Below is a small trained network, with its code and all its weights. Each question gives an input and a target symbol and asks what happens when units are switched off, that is, made to give their printed mean instead of their output.

import numpy as np


def w(rows, s, z=0):
    codes = np.array(rows[::2]) - 128.0
    scale = np.full(codes.shape[1], s)
    scale[-1] = z or s
    return codes * scale


def f(y):
    return y / 2 * (1 + np.tanh(0.7978845608 * (y + 0.044715 * y**3)))


def softmax(a):
    e = np.exp(a - a.max(-1, keepdims=True))
    return e / e.sum(-1, keepdims=True)


def log_softmax(a):
    a = a - a.max(-1, keepdims=True)
    return a - np.log(np.exp(a).sum(-1, keepdims=True))


def net(x, mask):
    ids = ['ΘΛΦαβζημπστψω'.index(c) for c in x.split()]
    T = len(ids)
    res = E[ids] + P[:T]
    u = 0
    for l in range(2):
        q, k, v = (res @ M[l].T for M in (Q, K, V))
        z = softmax(np.where(np.tri(T) > 0, q @ k.T / 4**0.5, -1e9)) @ v
        res = res + np.where(mask[u], z, O[l][:, -1]) @ O[l][:, :-1]
        u += 1
        y = f(res @ A[l][:, :-1].T + A[l][:, -1])
        res = res + np.where(mask[u : u + 12], y, B[l][:, -1]) @ B[l][:, :-1]
        u += 12
    return log_softmax(res[-1] @ U[:, :-1].T + U[:, -1])


Q, K, V, O, A, B = {}, {}, {}, {}, {}, {}
E = w([
[90,200,78,3],'Θ',
[103,112,79,193],'Λ',
[85,138,110,170],'Φ',
[97,175,16,98],'α',
[126,144,139,14],'β',
[67,168,45,165],'ζ',
[47,173,229,118],'η',
[91,122,167,148],'μ',
[117,167,38,42],'π',
[81,178,96,62],'σ',
[104,137,209,59],'τ',
[88,140,38,188],'ψ',
[63,172,163,93],'ω',
],0.0057)
P = w([
[165,136,149,140],'0',
[170,254,135,92],'1',
[135,113,137,126],'2',
[115,232,140,98],'3',
[116,97,128,117],'4',
[84,223,144,101],'5',
[99,85,126,109],'6',
[40,217,148,103],'7',
[83,76,125,104],'8',
[1,210,147,111],'9',
[119,80,122,94],'10',
],0.0096)
Q[0] = w([
[220,117,117,98],'0.h0',
[93,171,147,122],'0.h0',
[156,145,157,144],'0.h0',
[252,57,178,194],'0.h0',
],0.034)
K[0] = w([
[254,148,142,109],'0.h0',
[88,83,152,140],'0.h0',
[145,123,155,161],'0.h0',
[228,248,166,202],'0.h0',
],0.028)
V[0] = w([
[99,131,137,130],'0.h0',
[2,144,162,165],'0.h0',
[8,142,160,162],'0.h0',
[170,120,120,107],'0.h0',
],0.0096)
O[0] = w([
[151,135,126,120,163],'0.h0',
[252,153,113,106,250],'0.h0',
[255,154,111,105,246],'0.h0',
[76,122,138,129,96],'0.h0',
],0.0098,0.0018)
A[0] = w([
[93,131,117,101,70],'0.n0',
[158,171,118,148,40],'0.n1',
[137,102,107,208,133],'0.n2',
[136,60,184,149,209],'0.n3',
[125,57,138,113,146],'0.n4',
[138,150,149,159,99],'0.n5',
[116,93,121,106,132],'0.n6',
[103,125,143,125,80],'0.n7',
[128,72,73,167,144],'0.n8',
[118,94,174,140,1],'0.n9',
[157,103,115,98,41],'0.n10',
[163,4,153,202,170],'0.n11',
],0.02,0.0038)
B[0] = w([
[91,111,125,160,189],'0.n0',
[158,118,197,141,251],'0.n1',
[160,124,149,209,101],'0.n2',
[187,118,187,72,134],'0.n3',
[169,77,163,144,145],'0.n4',
[165,134,130,106,108],'0.n5',
[141,78,121,145,126],'0.n6',
[104,106,96,141,87],'0.n7',
[213,146,144,210,152],'0.n8',
[150,168,108,130,49],'0.n9',
[125,88,86,139,153],'0.n10',
[89,1,172,143,162],'0.n11',
],0.03,0.0015)
Q[1] = w([
[133,122,162,172],'1.h0',
[26,174,143,106],'1.h0',
[177,4,83,130],'1.h0',
[165,121,103,148],'1.h0',
],0.026)
K[1] = w([
[166,131,155,150],'1.h0',
[109,43,30,118],'1.h0',
[5,175,231,164],'1.h0',
[127,178,169,151],'1.h0',
],0.022)
V[1] = w([
[121,137,118,87],'1.h0',
[98,95,163,3],'1.h0',
[123,52,215,142],'1.h0',
[178,219,75,170],'1.h0',
],0.0073)
O[1] = w([
[146,106,106,70,130],'1.h0',
[83,48,159,9,227],'1.h0',
[7,123,249,218,249],'1.h0',
[168,211,3,124,69],'1.h0',
],0.0051,0.0018)
A[1] = w([
[172,131,99,248,61],'1.n0',
[125,18,134,87,110],'1.n1',
[45,71,129,70,182],'1.n2',
[11,129,19,131,127],'1.n3',
[7,74,33,153,6],'1.n4',
[189,176,148,58,1],'1.n5',
[136,95,207,110,166],'1.n6',
[96,210,92,71,182],'1.n7',
[177,51,204,208,93],'1.n8',
[93,227,67,191,147],'1.n9',
[171,102,152,247,179],'1.n10',
[138,64,114,162,170],'1.n11',
],0.013,0.0081)
B[1] = w([
[40,131,176,119,179],'1.n0',
[126,145,201,169,223],'1.n1',
[99,73,54,112,246],'1.n2',
[177,159,113,36,211],'1.n3',
[96,197,252,155,175],'1.n4',
[88,245,94,133,163],'1.n5',
[192,110,182,126,241],'1.n6',
[69,76,161,210,225],'1.n7',
[101,166,71,45,241],'1.n8',
[175,126,58,101,212],'1.n9',
[195,122,137,211,221],'1.n10',
[104,139,70,112,182],'1.n11',
],0.027,0.012)
U = w([
[62,126,194,113,56],'Θ',
[175,199,120,107,69],'Λ',
[226,127,108,124,184],'Φ',
[180,113,2,85,82],'α',
[130,50,156,158,151],'β',
[162,105,108,192,255],'ζ',
[102,187,187,167,79],'η',
[176,91,135,69,104],'μ',
[111,165,83,51,191],'π',
[78,76,55,103,148],'σ',
[158,123,238,172,114],'τ',
[100,181,46,139,109],'ψ',
[46,115,159,196,92],'ω',
],0.0053,0.0057)

Each question gives the input, a string of symbols that net reads in full, and the target symbol t.
The units are the heads (4 rows each of Q, K, V and O) and the neurons (one row each of A and B). Each row of codes is followed by its name. A weight is (code - 128) times the scale printed after its matrix; where a second scale follows, it is the last column's (O, A, B and U).
mask holds one flag per unit, layer by layer, with each layer's heads first. A switched-off unit (its flag False) gives its mean, the last column of its rows in O or B, instead of its output. The means were averaged over made-up inputs and are rounded, as every weight is.
A unit's drop is (log p(t) with every unit on - log p(t) with that unit switched off) / (log p(t) with every unit on - log p(t) with every unit switched off).
The circuit of an input: a set's keep is (log p(t) with only the set's units on - log p(t) with every unit switched off) / (log p(t) with every unit on - log p(t) with every unit switched off). Starting from the 12 units with the biggest drops (on a tie, the unit counted first), units are removed one at a time, each time the one whose removal leaves the highest keep (on an exact tie, the one counted first), for as long as the keep stays at least 0.8.
circuit, biggest first: the units of the circuit, biggest drop first
k most important neurons: the k neurons with the biggest drops, biggest first
k most important neurons of layer l: the k neurons of layer l with the biggest drops, biggest first
input β π μ β σ τ τ, target τ: circuit, biggest first -> 0.n3, 1.n6
input β ω ζ, target ζ: 3 most important neurons -> 1.n9, 1.n10, 1.n8
input σ π σ π Φ, target Φ: circuit, biggest first -> 1.n7, 0.n8, 1.n10
input Θ Λ π σ ζ π, target ψ: most important neuron -> 1.n5
input ω β Φ Φ σ Φ ζ ψ τ π, target β: 3 most important neurons of layer 1 -> 1.n2, 1.n8, 1.n6
input ζ Λ τ, target τ: 4 most important neurons of layer 1 -> 1.n8, 1.n1, 1.n6, 1.n9
input β π Λ ζ μ β Λ π μ Φ, target μ: 2 most important neurons -> 1.n6, 0.n11
input Φ π Λ ζ π μ η Λ Φ σ, target τ: circuit, biggest first -> 0.h0, 1.n2, 1.n8
input σ ζ α, target α: circuit, biggest first -> 1.n9, 0.n11, 1.h0, 0.n3
input σ ζ ζ Λ μ π π ω β, target β: 2 most important neurons of layer 1 -> 1.n1, 1.n3
input ψ Λ τ Φ η σ π μ, target π: circuit, biggest first -> 1.n3, 0.h0, 1.n10, 0.n1
input π ψ π σ ψ σ η α Φ, target Φ: 2 most important neurons of layer 1 -> 1.n7, 1.n1
input Θ ζ Θ μ τ ζ, target β: 2 most important neurons -> 1.n2, 1.n6
input τ α τ ψ π μ η, target η: most important neuron of layer 0 -> 0.n8
input τ Φ ζ, target ζ: 2 most important neurons -> 1.n9, 1.n8
input ψ σ β μ π β, target π: 3 most important neurons -> 1.n3, 1.n4, 0.n0
input ζ ζ Λ Λ, target Φ: 2 most important neurons of layer 0 -> 0.n11, 0.n2
input σ ψ β β Λ π ψ π, target ζ: 2 most important neurons -> 1.n9, 0.n8
input μ β π η ω τ π ψ ψ π, target ζ: 3 most important neurons of layer 1 -> 1.n9, 1.n8, 1.n3
input μ Λ Λ, target Λ: 4 most important neurons of layer 0 -> 0.n8, 0.n11, 0.n3, 0.n2
input ζ σ σ, target σ: 2 most important neurons of layer 1 -> 1.n7, 1.n6
input τ β β ζ μ ψ π π, target π: 2 most important neurons of layer 1 -> 1.n3, 1.n4
input μ σ β μ, target Θ: 3 most important neurons of layer 1 -> 1.n4, 1.n3, 1.n2
input π α Θ π α ω, target α: 3 most important neurons -> 1.n9, 1.n3, 0.n8
input ζ η η ζ ζ σ, target ψ: 2 most important neurons of layer 0 -> 0.n8, 0.n11
input μ ζ Θ τ α ζ ω Θ Θ, target Θ: 3 most important neurons of layer 1 -> 1.n4, 1.n9, 1.n8
input ψ μ π τ π σ β π ω α, target η: 2 most important neurons -> 1.n5, 0.n1
input ζ β μ ζ α π, target α: most important neuron of layer 1 -> 1.n9
